Here is a tiny trained network, its code and every weight. The questions are about switching its units off for an input and a class, where a switched-off unit gives its printed mean instead of its output.

import numpy as np


def w(rows, s, z=0):
    codes = np.array(rows[::2]) - 128.0
    scale = np.full(codes.shape[1], s)
    scale[-1] = z or s
    return codes * scale


def norm(h):
    return h / np.sqrt((h * h).mean(-1, keepdims=True) + 1e-5)


def f(y):
    return y / 2 * (1 + np.tanh(0.7978845608 * (y + 0.044715 * y**3)))


def log_softmax(a):
    a = a - a.max(-1, keepdims=True)
    return a - np.log(np.exp(a).sum(-1, keepdims=True))


def net(x, mask):
    res = np.array(x, float).reshape(1, 6) / 4 @ E
    u = 0
    for l in range(4):
        y = f(norm(res) @ A[l][:, :-1].T + A[l][:, -1])
        res = res + np.where(mask[u : u + 3], y, B[l][:, -1]) @ B[l][:, :-1]
        u += 3
    return log_softmax(norm(res)[-1] @ U[:, :-1].T + U[:, -1])


A, B = {}, {}
E = w([
[106,100,88,176,126,209],'x0',
[102,100,96,83,177,150],'x1',
[159,153,57,150,145,148],'x2',
[152,106,87,205,72,80],'x3',
[227,212,179,107,150,104],'x4',
[252,56,97,134,105,66],'x5',
],0.012)
A[0] = w([
[119,108,194,61,255,122,88],'L0N1',
[130,34,145,70,119,95,1],'L0N2',
[106,246,217,47,96,137,82],'L0N3',
],0.0089,0.0064)
B[0] = w([
[160,115,143,22,103,178,209],'L0N1',
[154,8,233,119,109,242,125],'L0N2',
[126,119,233,107,159,74,255],'L0N3',
],0.012,0.0043)
A[1] = w([
[58,48,177,115,135,160,67],'L1N1',
[162,10,120,87,123,102,44],'L1N2',
[20,111,117,136,164,150,1],'L1N3',
],0.012,0.0034)
B[1] = w([
[177,192,94,171,9,183,252],'L1N1',
[100,121,68,80,178,75,244],'L1N2',
[97,170,95,192,86,155,242],'L1N3',
],0.014,0.0038)
A[2] = w([
[4,155,79,167,146,60,251],'L2N1',
[110,194,193,100,122,90,78],'L2N2',
[180,150,90,183,112,23,160],'L2N3',
],0.011,0.0031)
B[2] = w([
[97,241,126,82,156,47,217],'L2N1',
[148,193,242,104,123,97,195],'L2N2',
[254,167,38,161,78,203,254],'L2N3',
],0.0091,0.0071)
A[3] = w([
[97,135,116,191,149,179,22],'L3N1',
[111,148,143,133,226,160,121],'L3N2',
[63,5,128,103,48,109,2],'L3N3',
],0.013,0.0033)
B[3] = w([
[82,155,130,127,70,111,247],'L3N1',
[135,151,207,205,127,120,214],'L3N2',
[251,114,84,174,114,59,168],'L3N3',
],0.015,0.0016)
U = w([
[171,40,76,63,195,109,135],'0',
[95,80,220,103,153,50,58],'1',
[97,55,160,162,137,113,4],'2',
[89,75,152,150,133,112,14],'3',
[25,161,97,204,67,169,169],'4',
[71,86,103,84,156,194,137],'5',
[250,129,87,210,68,110,164],'6',
[143,202,229,117,168,120,221],'7',
],0.02,0.011)

Each question gives the input, the list of numbers given to net, and the class t.
The units are the neurons (one row each of A and B). Each row of codes is followed by its name. A weight is (code - 128) times the scale printed after its matrix; where a second scale follows, it is the last column's (A, B and U).
mask holds one flag per neuron, layer by layer. A switched-off neuron (its flag False) gives its mean, the last column of its row in B, instead of its output. The means were averaged over made-up inputs and are rounded, as every weight is.
A unit's drop is (log p(t) with every unit on - log p(t) with that unit switched off) / (log p(t) with every unit on - log p(t) with every unit switched off).
The circuit of an input: a set's keep is (log p(t) with only the set's units on - log p(t) with every unit switched off) / (log p(t) with every unit on - log p(t) with every unit switched off). Starting from all 12 units, units are removed one at a time, each time the one whose removal leaves the highest keep (on an exact tie, the one counted first), for as long as the keep stays at least 0.8.
circuit, biggest first: the units of the circuit, biggest drop first
k most important neurons: the k neurons with the biggest drops, biggest first
drop when u is switched off: that unit's drop, to one decimal
input [4,2,8,-1,-1,1], class 4: circuit, biggest first => L2N3, L3N1
input [-3,0,2,2,-3,8], class 0: circuit, biggest first => L1N2
input [2,6,1,-4,2,0], class 5: circuit, biggest first => L2N1, L2N2
input [-1,-8,-2,1,-2,-5], class 7: 2 most important neurons => L0N3, L2N2
input [6,2,8,-1,-4,8], class 0: circuit, biggest first => L1N1, L1N2
input [4,-2,-2,2,0,0], class 4: circuit, biggest first => L2N3, L3N3
input [6,5,-2,-4,-7,4], class 4: 3 most important neurons => L1N3, L0N1, L1N1
input [-6,6,-8,-5,-8,-6], class 4: 2 most important neurons => L1N1, L1N3
input [-7,7,-7,5,0,-1], class 6: circuit, biggest first => L0N2, L3N3, L2N1
input [-6,-1,2,2,-4,5], class 0: 3 most important neurons => L1N2, L1N1, L0N2
input [-5,6,5,-3,-7,-1], class 4: 2 most important neurons => L1N3, L1N1
input [-1,3,2,-7,5,6], class 0: 2 most important neurons => L0N1, L2N1
input [-2,6,6,-1,-3,1], class 7: 2 most important neurons => L2N1, L1N1
input [-1,-2,-2,-3,-1,7], class 0: circuit, biggest first => L1N2
input [-7,5,-8,0,5,8], class 0: drop when L1N2 is switched off => 0.2
